Below are the code and all the weights of a small trained network. Each question names an input and a target symbol and asks about switching units off, where a switched-off unit gives its printed mean instead of its output.

import numpy as np


def w(rows, s, z=0):
    codes = np.array(rows[::2]) - 128.0
    scale = np.full(codes.shape[1], s)
    scale[-1] = z or s
    return codes * scale


def norm(h):
    return h / np.sqrt((h * h).mean(-1, keepdims=True) + 1e-5)


def f(y):
    return y / 2 * (1 + np.tanh(0.7978845608 * (y + 0.044715 * y**3)))


def softmax(a):
    e = np.exp(a - a.max(-1, keepdims=True))
    return e / e.sum(-1, keepdims=True)


def log_softmax(a):
    a = a - a.max(-1, keepdims=True)
    return a - np.log(np.exp(a).sum(-1, keepdims=True))


def net(x, mask):
    ids = ['αβγεηλξψω'.index(c) for c in x.split()]
    T = len(ids)
    res = E[ids] + P[:T]
    u = 0
    for l in range(2):
        r = norm(res)
        for j in range(2):
            rows = slice(4 * j, 4 * j + 4)
            q, k, v = (r @ M[l][rows].T for M in (Q, K, V))
            z = softmax(np.where(np.tri(T) > 0, q @ k.T / 4**0.5, -1e9)) @ v
            o = O[l][rows]
            res = res + np.where(mask[u + j], z, o[:, -1]) @ o[:, :-1]
        u += 2
        y = f(norm(res) @ A[l][:, :-1].T + A[l][:, -1])
        res = res + np.where(mask[u : u + 4], y, B[l][:, -1]) @ B[l][:, :-1]
        u += 4
    return log_softmax(norm(res)[-1] @ U[:, :-1].T + U[:, -1])


Q, K, V, O, A, B = {}, {}, {}, {}, {}, {}
E = w([
[102,132,77],'α',
[90,129,102],'β',
[143,133,150],'γ',
[52,121,47],'ε',
[124,160,81],'η',
[138,143,135],'λ',
[117,106,154],'ξ',
[109,49,106],'ψ',
[252,79,173],'ω',
],0.03)
P = w([
[175,63,150],'0',
[253,54,99],'1',
[215,48,86],'2',
[187,54,88],'3',
[169,56,80],'4',
[153,57,83],'5',
[133,66,70],'6',
[123,55,68],'7',
[109,61,57],'8',
[119,46,55],'9',
],0.0038)
Q[0] = w([
[86,61,140],'L0H1',
[189,180,10],'L0H1',
[131,159,188],'L0H1',
[53,138,151],'L0H1',
[202,97,135],'L0H2',
[69,144,124],'L0H2',
[204,150,25],'L0H2',
[224,149,174],'L0H2',
],0.011)
K[0] = w([
[58,13,84],'L0H1',
[250,214,35],'L0H1',
[101,120,158],'L0H1',
[175,1,199],'L0H1',
[125,180,12],'L0H2',
[112,89,118],'L0H2',
[58,164,52],'L0H2',
[149,235,75],'L0H2',
],0.0094)
V[0] = w([
[141,83,117],'L0H1',
[179,145,168],'L0H1',
[155,254,159],'L0H1',
[138,176,91],'L0H1',
[104,177,80],'L0H2',
[124,89,147],'L0H2',
[93,32,162],'L0H2',
[155,106,166],'L0H2',
],0.0088)
O[0] = w([
[168,122,79,141],'L0H1',
[129,179,115,58],'L0H1',
[59,150,193,118],'L0H1',
[2,176,171,244],'L0H1',
[57,126,152,254],'L0H2',
[172,80,33,80],'L0H2',
[188,134,56,47],'L0H2',
[108,103,94,27],'L0H2',
],0.0068,0.0031)
A[0] = w([
[254,94,63,11],'L0N1',
[217,246,3,7],'L0N2',
[37,225,57,236],'L0N3',
[117,78,73,36],'L0N4',
],0.0063,0.0013)
B[0] = w([
[189,10,39,139],'L0N1',
[78,91,243,146],'L0N2',
[253,102,134,254],'L0N3',
[184,124,35,137],'L0N4',
],0.0057,0.0061)
Q[1] = w([
[118,204,117],'L1H1',
[139,183,151],'L1H1',
[154,107,152],'L1H1',
[175,165,179],'L1H1',
[228,151,189],'L1H2',
[101,140,38],'L1H2',
[10,105,92],'L1H2',
[66,110,39],'L1H2',
],0.011)
K[1] = w([
[169,59,107],'L1H1',
[121,30,97],'L1H1',
[105,70,95],'L1H1',
[103,61,160],'L1H1',
[161,40,246],'L1H2',
[136,173,98],'L1H2',
[171,216,72],'L1H2',
[119,247,93],'L1H2',
],0.011)
V[1] = w([
[124,3,183],'L1H1',
[205,246,124],'L1H1',
[51,79,95],'L1H1',
[156,116,208],'L1H1',
[2,129,158],'L1H2',
[99,248,102],'L1H2',
[113,189,161],'L1H2',
[108,80,162],'L1H2',
],0.0076)
O[1] = w([
[137,29,147,67],'L1H1',
[187,204,137,146],'L1H1',
[91,65,73,147],'L1H1',
[178,142,201,84],'L1H1',
[129,63,98,161],'L1H2',
[168,105,1,252],'L1H2',
[196,115,39,178],'L1H2',
[101,103,147,82],'L1H2',
],0.0064,0.0042)
A[1] = w([
[8,106,99,127],'L1N1',
[129,107,98,167],'L1N2',
[83,183,113,56],'L1N3',
[144,119,123,1],'L1N4',
],0.013,0.0039)
B[1] = w([
[140,208,230,253],'L1N1',
[247,88,254,225],'L1N2',
[198,184,170,152],'L1N3',
[183,153,20,90],'L1N4',
],0.0063,0.0036)
U = w([
[65,97,129,193],'α',
[4,77,66,101],'β',
[209,116,187,25],'γ',
[161,50,114,67],'ε',
[147,249,136,184],'η',
[46,182,121,29],'λ',
[119,50,95,184],'ξ',
[218,97,154,78],'ψ',
[100,172,86,254],'ω',
],0.015,0.0045)

Each question gives the input, a string of symbols that net reads in full, and the target symbol t.
The units are the heads (4 rows each of Q, K, V and O) and the neurons (one row each of A and B). Each row of codes is followed by its name. A weight is (code - 128) times the scale printed after its matrix; where a second scale follows, it is the last column's (O, A, B and U).
mask holds one flag per unit, layer by layer, with each layer's heads first. A switched-off unit (its flag False) gives its mean, the last column of its rows in O or B, instead of its output. The means were averaged over made-up inputs and are rounded, as every weight is.
A unit's drop is (log p(t) with every unit on - log p(t) with that unit switched off) / (log p(t) with every unit on - log p(t) with every unit switched off).
The circuit of an input: a set's keep is (log p(t) with only the set's units on - log p(t) with every unit switched off) / (log p(t) with every unit on - log p(t) with every unit switched off). Starting from all 12 units, units are removed one at a time, each time the one whose removal leaves the highest keep (on an exact tie, the one counted first), for as long as the keep stays at least 0.8.
units of the circuit, in order: the units of the circuit, biggest drop first
top k neurons: the k neurons with the biggest drops, biggest first
which heads matter: for each layer, one digit per head in row order, 1 if its drop is at least 0.15 and else 0, layers parted by /
drop when u is switched off: that unit's drop, to one decimal
input β γ α, target γ: units of the circuit, in order -> L1N1, L1H2, L1N2, L1H1
input ω γ η γ, target η: which heads matter -> 10 / 01
input η η λ, target η: top 3 neurons -> L0N3, L0N2, L1N3
input β η β, target η: which heads matter -> 00 / 10
input β η β α η η λ η λ α, target η: which heads matter -> 00 / 10
input α λ λ α, target η: which heads matter -> 00 / 00
input η ψ β, target ξ: which heads matter -> 11 / 00
input γ γ β, target γ: which heads matter -> 01 / 01
input α η γ γ η ε, target ω: top neuron -> L0N3
input γ η η η γ, target η: which heads matter -> 00 / 00
input η ψ γ η, target ξ: which heads matter -> 10 / 11
input η ω ω η, target ψ: which heads matter -> 11 / 11
input η η η ψ η, target ξ: top 2 neurons -> L0N3, L1N2
input ψ η α γ γ, target α: top neuron -> L0N3
input ω γ β β, target γ: drop when L1N1 is switched off -> 0.2
input β ω α η η β β, target ω: drop when L0N3 is switched off -> 0.3
input γ β α γ η γ η γ β, target ω: drop when L1H2 is switched off -> -0.1
input η η η ψ β, target ξ: drop when L0H1 is switched off -> 0.7
